cols: M N C E K X U
[ 2 49 14 38 33 53 10] -> lasof
[  1  -4 -44 -10 -13   8   8] -> Kobub
[ -3 -30 -16 -37 -11 -34  16] -> rad
[ -3 -30  -8  22 -36 -15 -15] -> donog
[-32   9  45  -2  17  -3 -32] -> Pato
[ 16 -13   9 -31   6 -26  15] -> sopos
col: [49 -4]
N
order: [53 14 33 49  2 10 38]
lasof
q: [ -3 -30  -8  22 -36 -15 -15]
donog
diff Kobub: [  1  -5 -44 -10 -13   8   8]
1, [-4]
col: [-15 -32]
U

cols: T Y G Z V S
[  6 -11   0  -9 -12   8] = vovi
[  6 -11   0 -49   9 -16] = Zasuk
[  0   6 -11   9 -49 -17] = rav
[ 0 -5 14  6 -3  9] = Vurom
order: [ 9 -3  6 14 -5  0]
Vurom
diff Vurom: [-1 -5 14  6 -3  9]
0, [0]
col: [-49   9]
Z
q: [  0 -49   9]
Zasuk
order: [  9 -49 -11   0 -16   6]
Zasuk
order: [  0 -49   9 -16   6 -11]
Zasuk

cols: P F B L J Q A D R
[-31 -11   2 -23  42  43   9 -25 -13] : les
[ 31 -10   8 -27 -37 -14 -34  18  -8] : koru
[ 20 -11 -10  -1 -26 -14  14 -19 -10] : baf
[ 22   6 -13  13 -32 -39 -13  30  -8] : piro
[ -8  -4  13 -20  51  36  31 -44  -9] : mori
[ 10  12  -3  12 -18 -45 -29  39  10] : bevi
[  4  -7  32 -24 -10 -20 -16  25  11] : duno
[-32   8 -37  23  33 -30 -37  34 -14] : lavaz
[-45   3 -20  16  34  35  29  -3  -5] : vekis
[-30   8 -37  23 -32 -37  33  34 -13] : miti
[ 35   1  -9  21 -43 -24   9 -10   2] : Rivu
[-30   8 -37  23 -32  33  35   0   0] : pem
order: [ 34 -13 -30   8 -37  23 -32 -37  33]
miti
q: [  4  -7  32 -24 -10 -20 -16  25]
duno
col: [-44  39]
D
col: [-14 -39  36 -45 -20 -30  35]
Q

cols: Kobob tomi Pefe fero foz sopa dofon
[ 11   7 -12  -3 -15  12 -15]  vori
[-20  14  36  14  33   6  41]  Nosaz
[ 5 24  1 12 -4 24  2]  lavo
[ 10  10  -8   2 -10  14 -11]  putur
[ 10  -8   2 -12  24 -37   8]  gakor
putur?
[ 10  10  -8   2 -10  14 -11]
q: [ 10  10  -8   2 -10  14]
putur
gakor?
[ 10  -8   2 -12  24 -37   8]
diff lavo: [ 4 24  1 12 -4 24  2]
0, [5]
q: [ 10  -8   2 -10]
putur

cols: Zede Zaro tese Dus Tirag Dal
[-20  46  46  28  40 -34] = dafik
[-25  40 -36  39  36  24] = Rosi
[-25  35  44  39  43 -29] = nimas
[ 22 -39 -42 -26 -43  31] = vore
[-26  43  38  32  35 -30] = kapor
[-31  36  -1  42  39 -10] = Bev
[-31  43 -41  42  40  38] = fom
[ 29 -37 -24 -39 -39  21] = Neran
[ 31 -42  22 -38 -43 -26] = zuv
col: [-26  32  42  42 -39 -38]
Dus
nimas?
[-25  35  44  39  43 -29]
q: [-20  46  46  28]
dafik
order: [-42  22 -38 -43 -26  31]
zuv
diff zuv: [ 31 -42  22 -38 -43 -27]
5, [-26]

cols: tefim Tedob gof sonal Vel bamev
[40 18 26 15 31 27]  fupaf
[ 13 -18   2 -22  25 -24]  Tosim
[52  6 26 31 27 15]  pase
diff Tosim: [ 13 -18   2 -22  24 -24]
4, [25]
q: [26 31]
pase
q: [-18   2 -22  25 -24]
Tosim
q: [26 15 31 27]
fupaf
diff pase: [52  6 25 31 27 15]
2, [26]

cols: ruf Nepum lebu Dag lopom gike Kip Bifad
[ 19   0  12  47  24  25 -22 -39] -> Feze
[16 19  9 -7  3 16  5 -7] -> zabor
[-6 25 18 -4  2  7  3 -6] -> bos
[ 23   1  14  17  21  13   3 -16] -> betim
[ 8  2 16  1 15  2 -1 -3] -> nuti
[ 12  23  17 -10   5   5   3   3] -> bem
q: [ 47  24  25 -22 -39]
Feze
col: [ 2 21 15]
lopom
col: [ 7 13  2]
gike
bem?
[ 12  23  17 -10   5   5   3   3]

cols: Fola fus firaz gug Dofe
[ -1 -43   1   7   0] : gom
[  1 -44  -2  21  14] : nofo
[ -6  27   4 -36 -11] : Biben
[-15 -20  -8  37 -10] : Kilor
[ -7  30  18 -41   0] : topaf
[ -4  29   3  48 -26] : bebam
[13 32 -5 40 12] : goz
[ -9  44  -2 -17  18] : zikib
col: [  0  14 -11]
Dofe
q: [ -2 -17]
zikib
col: [-8 18  3]
firaz

cols: torig tun buroz fum bar nasi papef potiv
[-54  15 -48  12 -29 -53  13  47] = kis
[-53 -38  21  48 -23 -27  23  25] = rorov
[-27 -52 -31 -52 -45 -33  51  35] = Porin
[-53 -43 -52 -39 -57 -51  53  55] = bepo
[-35 -41 -28 -45 -44 -40  43  36] = guze
[-41 -19 -40 -18 -26 -43  31  27] = sedu
[ -6 -41  12 -40 -33   0  38   3] = fedi
[-27 -41 -45 -44 -35  36 -40  43] = Rok
[ -6  21  37 -49  12 -37 -52  48] = geko
[-31 -36 -27 -34 -34 -31  31  33] = gobu
[ 12 -49  37 -52 -38  21  48  -6] = vuz
diff kis: [-54  16 -48  12 -29 -53  13  47]
1, [15]
order: [-40 -35 -45  43 -41 -44  36 -28]
guze
order: [ 21  48  -6  12 -49  37 -52 -38]
vuz
col: [-52  31  48]
papef
order: [-48  47  13  12 -53 -54  15 -29]
kis
q: [-44 -35  36 -40]
Rok
q: [-27 -41 -45 -44 -35  36]
Rok

cols: vev vige Gir Gunin fes Mem
[ 18   0 -35 -26  11  -1] : Gotum
[ -5 -48   4   6  17  28] : fedo
[ 14  51  31  11 -26 -31] : Nobek
[ 5 17 -8 -4  3 -5] : nokit
[ 17 -41 -23 -42  31  -2] : sog
[  0 -28   1   2  10  16] : Rimot
[-35  -1   1  11  18 -26] : saz
order: [-35 -26  -1   0  11  18]
Gotum
q: [-26  11]
Gotum
col: [ 2 11]
Gunin
q: [-1  1]
saz

cols: vemo Kov Defeg tilas Tul fuvu
[-13  18  -7 -13  -5  18]  nidet
[ 18  -7 -13  46  33 -33]  sudom
[ 24 -22   2  19  11 -21]  Tebe
[ 18 -13 -13  -7  -6  18]  novop
diff sudom: [ 18  -7 -13  46  33 -32]
5, [-33]
Tebe?
[ 24 -22   2  19  11 -21]
novop?
[ 18 -13 -13  -7  -6  18]
order: [-13 -13  -7  -5  18  18]
nidet
q: [-13  18  -7]
nidet

cols: buge Nid Zar gubut fal tagog vimuv
[-12  30  -6  16 -19  10 -11] = nek
[ -7   2 -15  -6   9  14  -9] = rimi
[  4  28  15  25 -18  -7   3] = sese
[  0 -12 -10 -11  21   9   1] = Pemam
[ 13  16  19  21  -6 -13  12] = misut
[  4  28  15  25 -18  -7  13] = vepi
[-16  57   3  34 -46   5 -10] = fibag
diff fibag: [-16  57   3  34 -45   5 -10]
4, [-46]
diff rimi: [ -7   1 -15  -6   9  14  -9]
1, [2]

cols: Bet megu Furu Dibe feb rov ginum sigoz Ruru
[-36 -44   4 -12  13  41  31  26 -12] = Vos
[ -6  25  -5 -20  11 -16  15  24 -41] = zosak
[ -6 -42 -20  15 -16  24  11  -5  25] = bovap
[-11   2 -14  16  -4  50  45  -1 -36] = Guno
Vos?
[-36 -44   4 -12  13  41  31  26 -12]
order: [-20  24  -6 -16  25 -41  15  -5  11]
zosak
diff zosak: [ -6  25  -5 -20  11 -17  15  24 -41]
5, [-16]

cols: kaz Tafa rimo kavu rodap
[ 6  8 26 34 17] = zetek
[ 10 -28  26  27 -18] = Tupo
[-5  2 35 33 29] = mefe
[ 27 -36   8  23 -37] = godo
[-5  2 35 40 27] = nonar
[ 12 -25  35  38 -14] = rados
[-31  33  -8 -24  26] = Rovo
[ -4  10 -32 -34 -15] = kof
[ 1 14 24 29 26] = raba
diff godo: [ 28 -36   8  23 -37]
0, [27]
q: [ 8 23]
godo
kof?
[ -4  10 -32 -34 -15]

cols: las Zavo lavor Reb geduv zod deku
[ 31 -34  18 -33  21 -14 -36] = boro
[-10 -31 -18 -25 -19 -25 -34] = nad
[ 37 -40  22 -37  30   9 -38] = veb
[-33 -14 -36  31  19 -34  21] = dufa
[ 27 -33  13 -34   9   4 -34] = Modu
[-31   1 -41  16 -39 -33   8] = kalav
[ 34 -37  14 -35  22 -11 -37] = noput
[-19 -34 -10 -18 -31 -24 -25] = Batu
[ 37 -36  19 -38  20  -2 -37] = budi
[-38  13 -38  32 -40 -24  12] = kago
col: [-10  37 -33  27 -31  34 -19  37]
las
order: [-14 -36  31 -34  18 -33  21]
boro
order: [-34 -31 -25 -25 -19 -18 -10]
nad

cols: teme mova gero Nipi Nakor tuvu
[-10 -36 -20 -24 -11 -29] : muto
[-21   0 -23   9 -24 -16] : Gonu
[-28 -20 -34  -5 -27 -31] : rom
[-28 -20 -34  -5 -29 -20] : Pur
[ 35 -57  13 -53  13 -18] : dusa
[-28 -20 -34  -5 -27 -22] : Lidu
q: [-23   9]
Gonu
col: [ 13 -27]
Nakor
col: [-20 -57]
mova
Gonu?
[-21   0 -23   9 -24 -16]

cols: sopu Kiro lapu pavif
[ 33 -48  34  10] = Fuvi
[ 31  26 -21  -2] = dizo
[-18  26 -21  -2] = vodam
q: [ 31  26 -21  -2]
dizo
diff vodam: [-18  26 -21  -1]
3, [-2]
dizo?
[ 31  26 -21  -2]
Fuvi?
[ 33 -48  34  10]
col: [ 34 -21]
lapu

cols: lav marib mut defo munuf zepul Zite Gede bir
[ -4  -1  31  24 -11   1  -2   1   3] : dirav
[ -7   7 -18  44  -8 -13  -3   8  -7] : kirat
[  5 -11  19 -25   7   0   0  -8   0] : tibi
diff dirav: [ -4  -1  31  24 -11   1  -2   1   4]
8, [3]
diff tibi: [  5 -10  19 -25   7   0   0  -8   0]
1, [-11]

cols: ret Meb laned vama nusov pimad Vip tori
[  5 -20 -47  14  12  13   9  27] = Soru
[  3 -15 -44  19  16  13   5  25] = koni
[  0 -20 -44  17   6   4  17  28] = lufi
[  3 -21 -40  16  12  14  10  28] = bire
[  7 -19 -48  15  15  17   7  26] = noza
[ 14 -18 -47  14  17  11  16  26] = sif
[  4 -20 -49  15  19   3   9  34] = Dufol
[ 11 -20 -50  12  13   6   9  30] = gela
[  4 -19  16  20   4 -40   4  29] = Forat
[  9 -26 -40  16  20   4  12  27] = kesul
q: [19 16 13  5 25]
koni
col: [13  4 14 17 11  3  6]
pimad
bire?
[  3 -21 -40  16  12  14  10  28]
q: [-40  16  20   4]
kesul
col: [ 5 17]
Vip
q: [  9 -26 -40  16  20   4  12  27]
kesul

